Below are the code and all the weights of a small trained network. Each question names an input and a target symbol and asks about switching units off, where a switched-off unit gives its printed mean instead of its output.

import numpy as np


def w(rows, s, z=0):
    codes = np.array(rows[::2]) - 128.0
    scale = np.full(codes.shape[1], s)
    scale[-1] = z or s
    return codes * scale


def norm(h):
    return h / np.sqrt((h * h).mean(-1, keepdims=True) + 1e-5)


def f(y):
    return y / 2 * (1 + np.tanh(0.7978845608 * (y + 0.044715 * y**3)))


def softmax(a):
    e = np.exp(a - a.max(-1, keepdims=True))
    return e / e.sum(-1, keepdims=True)


def log_softmax(a):
    a = a - a.max(-1, keepdims=True)
    return a - np.log(np.exp(a).sum(-1, keepdims=True))


def net(x, mask):
    ids = ['αβδεζηλμξπσφψω'.index(c) for c in x.split()]
    T = len(ids)
    res = E[ids] + P[:T]
    q, k, v = (norm(res) @ M[0].T for M in (Q, K, V))
    z = softmax(np.where(np.tri(T) > 0, q @ k.T / 2**0.5, -1e9)) @ v
    res = res + np.where(mask[0], z, O[0][:, -1]) @ O[0][:, :-1]
    y = f(norm(res) @ A[0][:, :-1].T + A[0][:, -1])
    res = res + np.where(mask[1:25], y, B[0][:, -1]) @ B[0][:, :-1]
    return log_softmax(norm(res)[-1] @ U[:, :-1].T + U[:, -1])


Q, K, V, O, A, B = {}, {}, {}, {}, {}, {}
E = w([
[102,131,121,127],'α',
[151,146,126,135],'β',
[237,34,120,177],'δ',
[104,121,121,111],'ε',
[112,118,120,105],'ζ',
[102,187,159,97],'η',
[57,162,39,90],'λ',
[151,146,127,136],'μ',
[129,92,193,123],'ξ',
[105,124,120,110],'π',
[157,4,48,131],'σ',
[144,107,90,149],'φ',
[147,147,126,138],'ψ',
[101,127,122,120],'ω',
],0.016)
P = w([
[134,198,44,127],'0',
[168,157,46,8],'1',
[182,159,53,4],'2',
[179,168,59,14],'3',
[78,137,201,201],'4',
[142,114,240,116],'5',
[136,104,234,111],'6',
[146,116,35,103],'7',
[86,147,171,199],'8',
[95,141,177,203],'9',
[91,138,141,252],'10',
],0.0033)
Q[0] = w([
[138,15,254,203],'H1',
[150,134,16,143],'H1',
],0.0072)
K[0] = w([
[203,110,98,1],'H1',
[82,118,77,180],'H1',
],0.012)
V[0] = w([
[157,233,229,101],'H1',
[74,173,102,255],'H1',
],0.0047)
O[0] = w([
[113,254,55,96,2],'H1',
[164,171,237,23,33],'H1',
],0.0052,0.00071)
A[0] = w([
[141,112,118,106,123],'N1',
[138,140,103,109,109],'N2',
[174,74,75,194,138],'N3',
[104,161,246,97,147],'N4',
[110,164,105,143,92],'N5',
[170,104,255,114,86],'N6',
[127,122,241,104,122],'N7',
[130,187,248,64,1],'N8',
[29,83,195,160,95],'N9',
[140,121,119,126,122],'N10',
[150,66,28,130,86],'N11',
[189,143,129,146,130],'N12',
[110,140,137,134,118],'N13',
[155,143,99,99,102],'N14',
[85,150,107,154,83],'N15',
[89,183,96,94,112],'N16',
[130,152,138,182,106],'N17',
[172,118,26,141,96],'N18',
[130,110,86,176,109],'N19',
[69,131,155,157,77],'N20',
[141,103,120,148,96],'N21',
[134,135,132,158,91],'N22',
[102,136,125,45,89],'N23',
[152,96,116,145,119],'N24',
],0.0083,0.0064)
B[0] = w([
[108,133,126,161,132],'N1',
[133,106,115,141,123],'N2',
[103,215,141,153,254],'N3',
[129,180,194,125,177],'N4',
[147,129,117,78,120],'N5',
[87,86,179,137,135],'N6',
[97,119,179,107,138],'N7',
[79,254,100,43,119],'N8',
[141,45,146,28,210],'N9',
[120,131,123,134,126],'N10',
[85,163,204,142,200],'N11',
[96,104,117,171,167],'N12',
[150,124,131,99,122],'N13',
[121,93,110,137,126],'N14',
[155,98,111,37,125],'N15',
[192,110,119,125,190],'N16',
[121,166,147,149,133],'N17',
[41,98,167,113,184],'N18',
[113,165,137,93,156],'N19',
[167,106,126,92,126],'N20',
[132,171,111,130,115],'N21',
[127,148,131,136,103],'N22',
[162,169,150,216,159],'N23',
[107,187,117,166,145],'N24',
],0.006,0.0029)
U = w([
[146,215,189,58,91],'α',
[184,138,77,128,232],'β',
[104,124,129,136,88],'δ',
[128,109,112,143,95],'ε',
[26,157,134,128,164],'ζ',
[150,140,88,122,85],'η',
[214,65,150,201,25],'λ',
[172,140,83,129,146],'μ',
[71,161,32,94,16],'ξ',
[102,59,66,178,92],'π',
[105,118,149,135,70],'σ',
[135,96,250,135,139],'φ',
[189,152,97,120,195],'ψ',
[215,139,183,123,253],'ω',
],0.013,0.0023)

Each question gives the input, a string of symbols that net reads in full, and the target symbol t.
The units are the heads (2 rows each of Q, K, V and O) and the neurons (one row each of A and B). Each row of codes is followed by its name. A weight is (code - 128) times the scale printed after its matrix; where a second scale follows, it is the last column's (O, A, B and U).
mask holds one flag per unit, heads first, then neurons. A switched-off unit (its flag False) gives its mean, the last column of its rows in O or B, instead of its output. The means were averaged over made-up inputs and are rounded, as every weight is.
A unit's drop is (log p(t) with every unit on - log p(t) with that unit switched off) / (log p(t) with every unit on - log p(t) with every unit switched off).
The circuit of an input: a set's keep is (log p(t) with only the set's units on - log p(t) with every unit switched off) / (log p(t) with every unit on - log p(t) with every unit switched off). Starting from the 12 units with the biggest drops (on a tie, the unit counted first), units are removed one at a time, each time the one whose removal leaves the highest keep (on an exact tie, the one counted first), for as long as the keep stays at least 0.8.
circuit, biggest first: the units of the circuit, biggest drop first
most important unit: the unit with the biggest drop
k most important neurons: the k neurons with the biggest drops, biggest first
input ξ ψ ψ, target ξ: circuit, biggest first -> (H1; N18)
input ω ω ψ β α σ ζ ψ, target α: circuit, biggest first -> (H1)
input ξ β β, target ξ: circuit, biggest first -> (H1; N18)
input φ β λ ε, target φ: circuit, biggest first -> (H1; N23)
input α β π, target α: circuit, biggest first -> (H1; N23)
input α φ ε, target α: circuit, biggest first -> (H1; N23)
input λ ω δ ζ, target λ: 2 most important neurons -> (N23; N9)
input ζ μ β, target ζ: circuit, biggest first -> (H1; N18)
input ω φ ω ζ, target ω: circuit, biggest first -> (H1; N23; N18; N3)
input φ π β, target φ: circuit, biggest first -> (H1; N6)
input φ λ μ, target φ: circuit, biggest first -> (H1; N6)
input π ω δ ε, target π: 3 most important neurons -> (N3; N4; N23)
input ε β π, target π: 2 most important neurons -> (N3; N4)
input π ξ ω, target π: most important unit -> N3
input β ψ φ, target ζ: 2 most important neurons -> (N18; N11)
input π ψ π μ, target π: 2 most important neurons -> (N18; N12)
input π ω η ζ π π δ ζ, target π: 2 most important neurons -> (N3; N4)
input λ φ α, target λ: 2 most important neurons -> (N23; N3)
input λ ψ ψ, target λ: 2 most important neurons -> (N12; N3)
input λ β φ π, target λ: most important unit -> N23
